Here is a tiny trained network, its code and every weight. The questions are about switching its units off for an input and a class, where a switched-off unit gives its printed mean instead of its output.

import numpy as np


def w(rows, s, z=0):
    codes = np.array(rows[::2]) - 128.0
    scale = np.full(codes.shape[1], s)
    scale[-1] = z or s
    return codes * scale


def f(y):
    return y / 2 * (1 + np.tanh(0.7978845608 * (y + 0.044715 * y**3)))


def log_softmax(a):
    a = a - a.max(-1, keepdims=True)
    return a - np.log(np.exp(a).sum(-1, keepdims=True))


def net(x, mask):
    res = np.array(x, float).reshape(1, 8) / 4 @ E
    y = f(res @ A[0][:, :-1].T + A[0][:, -1])
    res = res + np.where(mask, y, B[0][:, -1]) @ B[0][:, :-1]
    return log_softmax(res[-1] @ U[:, :-1].T + U[:, -1])


A, B = {}, {}
E = w([
[254,154,8,69,152,150,67,72,52,42,227,194],'x0',
[126,127,130,130,127,131,133,126,126,124,131,128],'x1',
[118,30,189,45,41,207,23,35,142,68,62,230],'x2',
[129,123,131,129,129,131,132,126,123,132,132,131],'x3',
[152,228,140,52,38,235,156,196,224,212,197,161],'x4',
[127,129,129,126,129,129,129,127,125,128,128,127],'x5',
[130,126,124,127,128,125,128,131,132,130,124,130],'x6',
[129,125,126,128,127,127,130,129,128,132,128,130],'x7',
],0.0098)
A[0] = w([
[105,79,126,171,182,61,111,100,73,80,77,106,238],'n1',
[162,251,143,27,12,255,162,213,251,228,229,178,172],'n2',
[151,215,53,190,212,62,206,197,107,174,205,38,249],'n3',
[124,96,115,155,159,92,115,98,88,101,100,121,239],'n4',
[49,171,161,208,175,72,219,221,146,206,123,20,214],'n5',
[2,93,250,164,104,114,181,157,200,198,24,80,255],'n6',
],0.008,0.0094)
B[0] = w([
[89,66,149,173,175,60,121,112,46,67,85,82,195],'n1',
[152,238,129,107,25,238,133,139,233,234,180,156,252],'n2',
[193,240,49,248,211,52,253,190,113,176,203,24,227],'n3',
[137,66,106,90,195,63,127,112,65,53,125,145,177],'n4',
[68,192,166,178,151,71,217,34,192,164,75,43,222],'n5',
[5,91,255,217,49,152,67,175,151,206,4,102,245],'n6',
],0.0095,0.03)
U = w([
[60,125,155,180,190,52,176,61,102,127,64,65,203],'0',
[98,193,158,166,98,137,188,112,201,192,123,85,54],'1',
[46,8,214,150,87,132,1,165,52,87,37,161,181],'2',
[63,116,209,102,58,198,11,238,170,176,74,208,30],'3',
[232,118,23,150,219,57,179,179,25,45,227,98,108],'4',
[250,194,8,138,141,153,170,224,129,161,244,130,32],'5',
[211,23,45,10,171,110,29,13,66,21,124,238,255],'6',
[209,134,62,7,74,194,17,10,167,108,204,234,130],'7',
],0.0091,0.0081)

Each question gives the input, the list of numbers given to net, and the class t.
The units are the neurons (one row each of A and B). Each row of codes is followed by its name. A weight is (code - 128) times the scale printed after its matrix; where a second scale follows, it is the last column's (A, B and U).
mask holds one flag per neuron, in row order. A switched-off neuron (its flag False) gives its mean, the last column of its row in B, instead of its output. The means were averaged over made-up inputs and are rounded, as every weight is.
A unit's drop is (log p(t) with every unit on - log p(t) with that unit switched off) / (log p(t) with every unit on - log p(t) with every unit switched off).
The circuit of an input: a set's keep is (log p(t) with only the set's units on - log p(t) with every unit switched off) / (log p(t) with every unit on - log p(t) with every unit switched off). Starting from all 6 units, units are removed one at a time, each time the one whose removal leaves the highest keep (on an exact tie, the one counted first), for as long as the keep stays at least 0.8.
circuit, biggest first: the units of the circuit, biggest drop first
unit that matters most: the unit with the biggest drop
top k neurons: the k neurons with the biggest drops, biggest first
drop of u: that unit's drop, to one decimal
input [1,0,-7,6,-4,-7,-6,-5], class 4: circuit, biggest first : (n6)
input [1,-4,2,-6,-6,8,0,6], class 6: top 2 neurons : (n6, n3)
input [4,1,0,-1,8,5,-1,0], class 5: top 2 neurons : (n6, n5)
input [4,-4,6,8,7,2,-1,4], class 7: circuit, biggest first : (n6, n3)
input [7,6,3,-6,4,6,5,1], class 7: circuit, biggest first : (n3, n6)
input [2,-5,1,-7,0,-1,3,-2], class 6: top 4 neurons : (n6, n3, n2, n5)
input [1,1,4,1,-6,5,8,3], class 6: top 3 neurons : (n6, n3, n5)
input [4,-1,4,8,-3,-6,5,-2], class 6: circuit, biggest first : (n6, n3)
input [-5,-7,0,4,0,-1,-5,-4], class 0: top 2 neurons : (n2, n5)
input [1,-5,0,3,-1,-7,8,-5], class 4: circuit, biggest first : (n6, n2)
input [0,7,1,4,-1,8,8,-3], class 2: top 3 neurons : (n3, n5, n2)
input [0,-5,1,-3,-2,2,-1,-3], class 2: top 2 neurons : (n3, n5)
input [-1,3,4,-8,0,7,-5,5], class 2: top 2 neurons : (n2, n3)
input [2,-6,-3,5,-6,-2,-7,-5], class 4: unit that matters most : n6
input [-8,0,6,3,6,-8,3,-6], class 3: drop of n4 : 0.0
input [-7,-3,7,1,-1,7,2,3], class 2: drop of n2 : 0.3
input [-7,-3,1,4,-7,-7,8,-3], class 2: drop of n6 : 0.7
input [2,3,1,3,0,-8,-3,6], class 6: top 4 neurons : (n6, n3, n2, n5)
input [-1,7,2,8,-4,-1,-7,6], class 2: top 2 neurons : (n3, n5)
input [-1,4,4,4,-3,0,-5,5], class 2: circuit, biggest first : (n3)
input [2,6,1,-6,-2,0,3,-8], class 6: circuit, biggest first : (n6, n3, n5)
input [7,7,2,0,7,3,-7,2], class 7: top 2 neurons : (n3, n6)
